Below is a small trained network, with its code and all its weights. Each question gives an input and a class and asks what happens when units are switched off, that is, made to give their printed mean instead of their output.

import numpy as np


def w(rows, s, z=0):
    codes = np.array(rows[::2]) - 128.0
    scale = np.full(codes.shape[1], s)
    scale[-1] = z or s
    return codes * scale


def f(y):
    return y / 2 * (1 + np.tanh(0.7978845608 * (y + 0.044715 * y**3)))


def log_softmax(a):
    a = a - a.max(-1, keepdims=True)
    return a - np.log(np.exp(a).sum(-1, keepdims=True))


def net(x, mask):
    res = np.array(x, float).reshape(1, 6) / 4 @ E
    y = f(res @ A[0][:, :-1].T + A[0][:, -1])
    res = res + np.where(mask, y, B[0][:, -1]) @ B[0][:, :-1]
    return log_softmax(res[-1] @ U[:, :-1].T + U[:, -1])


A, B = {}, {}
E = w([
[145,61,193],'x0',
[244,220,71],'x1',
[254,184,203],'x2',
[151,46,143],'x3',
[183,22,59],'x4',
[184,59,49],'x5',
],0.0053)
A[0] = w([
[118,62,79,135],'n0',
[39,61,150,92],'n1',
[121,152,157,179],'n2',
[151,154,56,133],'n3',
[104,34,105,116],'n4',
[129,196,132,133],'n5',
[137,194,101,96],'n6',
[144,190,132,254],'n7',
[145,180,162,227],'n8',
[167,135,254,171],'n9',
[141,196,95,76],'n10',
[143,183,96,97],'n11',
[33,139,160,190],'n12',
[177,72,84,244],'n13',
[99,141,94,233],'n14',
[152,189,81,66],'n15',
[154,155,71,108],'n16',
],0.0091,0.0065)
B[0] = w([
[151,144,84,180],'n0',
[75,144,54,190],'n1',
[135,179,146,169],'n2',
[121,148,89,165],'n3',
[134,118,61,186],'n4',
[154,126,104,158],'n5',
[133,92,95,142],'n6',
[196,232,121,245],'n7',
[202,226,154,221],'n8',
[120,149,199,212],'n9',
[122,77,90,137],'n10',
[126,109,92,138],'n11',
[98,220,150,226],'n12',
[254,130,125,254],'n13',
[140,206,129,219],'n14',
[109,83,89,138],'n15',
[117,133,104,146],'n16',
],0.0092,0.0062)
U = w([
[149,45,140,145],'0',
[1,142,121,127],'1',
[155,148,67,164],'2',
[76,72,170,6],'3',
[151,171,196,192],'4',
[134,152,106,3],'5',
],0.012,0.0065)

Each question gives the input, the list of numbers given to net, and the class t.
The units are the neurons (one row each of A and B). Each row of codes is followed by its name. A weight is (code - 128) times the scale printed after its matrix; where a second scale follows, it is the last column's (A, B and U).
mask holds one flag per neuron, in row order. A switched-off neuron (its flag False) gives its mean, the last column of its row in B, instead of its output. The means were averaged over made-up inputs and are rounded, as every weight is.
A unit's drop is (log p(t) with every unit on - log p(t) with that unit switched off) / (log p(t) with every unit on - log p(t) with every unit switched off).
The circuit of an input: a set's keep is (log p(t) with only the set's units on - log p(t) with every unit switched off) / (log p(t) with every unit on - log p(t) with every unit switched off). Starting from the 12 units with the biggest drops (on a tie, the unit counted first), units are removed one at a time, each time the one whose removal leaves the highest keep (on an exact tie, the one counted first), for as long as the keep stays at least 0.8.
units of the circuit, in order: the units of the circuit, biggest drop first
k most important neurons: the k neurons with the biggest drops, biggest first
drop of u: that unit's drop, to one decimal
input [6,-7,-8,8,-7,8], class 1: units of the circuit, in order -> (n1)
input [7,-2,1,4,-3,7], class 0: units of the circuit, in order -> (n7, n12, n8)
input [8,-7,-3,-3,-8,0], class 1: units of the circuit, in order -> (n1, n13)
input [5,-7,3,-2,4,7], class 0: units of the circuit, in order -> (n7, n8)
input [8,-1,7,6,5,2], class 0: units of the circuit, in order -> (n12, n7)
input [2,-4,-4,-8,4,-7], class 1: units of the circuit, in order -> (n13, n1)
input [-3,-2,-8,1,-7,8], class 1: units of the circuit, in order -> (n8, n7, n13)
input [0,-8,-3,6,-8,-5], class 1: 2 most important neurons -> (n1, n13)
input [7,-4,-6,-4,-8,-5], class 1: 2 most important neurons -> (n1, n13)
input [-7,-5,-3,6,-8,-3], class 1: drop of n13 -> 0.8
input [7,1,8,4,4,7], class 0: drop of n14 -> 0.3
input [4,-4,1,1,7,-1], class 0: drop of n16 -> 0.0
input [5,-1,-8,-4,-6,-1], class 1: drop of n1 -> 0.1
input [5,3,6,5,3,7], class 0: most important neuron -> (n12)
